In the rows, 128 means zero.
Each row is followed by its class. Each block has new classes.
| 143 | 145 | 114 | 127 | 125 | 113 | 136 | 146 | 143 | 139 | 110 | 129 | 149 | 133 | 147 | 151 | 115 | 133 | 128 | 136 | 133 | 137 | 127 | 119 | 140 | 126 | 135 | 157 | 133 | 133 | 125 | 133 | 129 | 123 | 121 | 146 | 153 | 142 | 131 | 107 | 128 |  91 | 103 | 131 | 126 | 110 | 131 | 140 | 140 | 130 | 118 | 131 | 141 | 122 | 112 | 120 | 152 | => J397
| 132 | 126 | 119 | 136 | 133 | 151 | 104 | 133 | 137 | 138 | 143 | 118 | 128 | 129 | 129 | 114 | 143 | 159 | 112 | 117 | 132 | 135 | 145 | 122 | 134 | 115 | 126 | 146 | 135 | 141 | 127 | 133 | 126 | 124 | 117 | 119 | 117 | 121 | 136 |  96 | 132 | 128 | 111 | 124 | 122 | 139 | 130 | 121 | 128 | 120 | 119 | 132 | 132 | 133 | 124 | 124 | 141 | => J683
| 141 | 142 | 104 | 126 | 121 | 117 | 125 | 149 | 147 | 121 | 124 | 115 | 114 | 128 | 148 | 138 | 130 | 125 |  88 | 126 | 134 | 140 | 120 | 123 | 157 | 117 | 158 | 144 | 126 | 152 | 128 | 131 | 125 | 123 | 125 | 147 | 137 | 141 | 131 | 118 | 156 | 109 |  94 | 129 | 122 | 107 | 123 | 133 | 125 | 142 | 119 | 129 | 130 | 107 | 169 | 125 | 135 | => J397
| 136 | 182 |  96 | 128 | 129 |  89 | 139 | 146 | 158 | 141 | 123 | 132 | 112 | 142 |  96 | 149 | 129 | 125 | 154 | 113 | 132 | 131 | 117 | 111 | 145 | 118 | 174 | 134 | 129 | 157 | 109 | 125 | 118 | 114 | 140 | 138 | 140 | 150 | 149 |  66 | 150 | 153 | 101 | 114 | 125 | 111 | 130 | 139 | 133 | 132 | 123 | 142 | 132 | 132 | 103 | 136 | 167 | => J397
| 140 | 127 | 114 | 111 | 125 | 122 | 139 | 150 | 132 | 135 | 125 | 128 | 132 | 124 | 131 | 149 | 102 | 116 | 138 | 126 | 143 | 132 | 136 | 132 | 142 | 147 | 152 | 137 | 130 | 128 | 119 | 129 | 119 | 134 | 133 | 144 | 130 | 138 | 130 | 118 | 130 |  91 | 116 | 138 | 127 | 114 | 131 | 144 | 142 | 130 | 111 | 132 | 135 | 109 | 120 | 127 | 137 | => J397
|  88 | 159 | 122 | 111 | 135 | 109 | 123 | 124 | 131 |  73 | 132 | 117 | 114 | 138 | 111 |  93 | 116 | 101 | 118 | 133 | 114 | 127 | 121 | 135 | 131 | 132 | 142 | 130 | 138 | 141 | 109 | 125 | 129 | 118 | 148 | 137 | 121 | 124 | 127 | 124 | 175 | 192 | 147 | 133 | 132 | 127 | 136 | 151 | 102 | 137 | 122 | 140 | 121 | 108 | 147 | 170 | 128 | => J397
| 143 | 151 | 104 | 111 | 128 | 121 | 140 | 146 | 125 | 147 | 113 | 133 | 121 | 130 | 139 | 161 | 100 | 141 | 136 | 132 | 131 | 133 | 132 |  98 | 139 | 120 | 150 | 139 | 132 | 132 | 121 | 126 | 119 | 123 | 119 | 142 | 160 | 146 | 140 |  98 | 127 |  94 |  90 | 124 | 124 | 112 | 121 | 128 | 149 | 124 | 126 | 137 | 117 | 124 | 116 | 116 | 160 | => J397
| 140 | 175 | 104 | 129 | 126 | 106 | 147 | 147 | 141 | 138 | 120 | 122 | 108 | 138 | 134 | 147 | 112 | 131 | 130 | 131 | 130 | 136 | 124 | 112 | 156 | 120 | 155 | 141 | 130 | 144 | 107 | 105 |  78 | 115 | 130 | 137 | 145 | 151 | 143 |  92 | 146 | 148 | 107 | 123 | 113 | 118 | 126 | 139 | 111 | 142 | 120 | 155 | 132 | 124 | 110 | 103 | 151 | => J397
| 111 | 145 | 124 | 114 | 123 | 112 | 140 | 140 | 134 | 109 | 114 | 138 | 131 | 137 | 129 | 127 | 103 | 113 | 118 | 132 | 124 | 150 | 129 | 148 | 133 | 116 | 147 | 150 | 149 | 142 | 123 | 117 | 123 | 127 | 136 | 153 | 142 | 154 | 128 | 105 | 159 |  83 | 103 | 118 | 125 | 112 | 128 | 126 | 144 | 146 |  94 | 145 | 129 | 127 | 115 | 141 | 163 | => J397
| 156 |  90 | 118 | 141 | 145 | 130 | 116 | 126 | 127 | 120 | 130 | 111 | 128 | 157 | 176 |  87 | 102 | 135 |  89 | 120 | 141 | 136 | 160 | 148 | 138 | 110 | 138 | 141 | 117 | 151 | 124 | 133 | 149 | 117 | 113 | 133 | 101 |  68 | 154 | 119 | 132 | 130 |  94 | 119 | 132 | 122 | 146 | 112 | 137 | 122 | 128 | 127 | 129 | 132 | 148 | 133 | 103 | => J683
| 134 | 133 | 118 | 135 | 136 | 125 |  41 | 132 | 137 | 155 | 131 | 144 | 125 | 141 | 129 | 122 | 176 | 124 | 117 | 130 | 127 | 128 | 107 | 135 | 103 | 123 | 117 | 122 | 129 | 135 | 127 | 129 | 123 | 119 | 122 | 128 | 119 | 125 | 138 |  72 | 112 | 123 | 116 |  97 | 124 | 144 | 146 | 107 | 154 | 121 | 124 | 118 | 133 | 155 | 113 | 104 | 150 | => J683
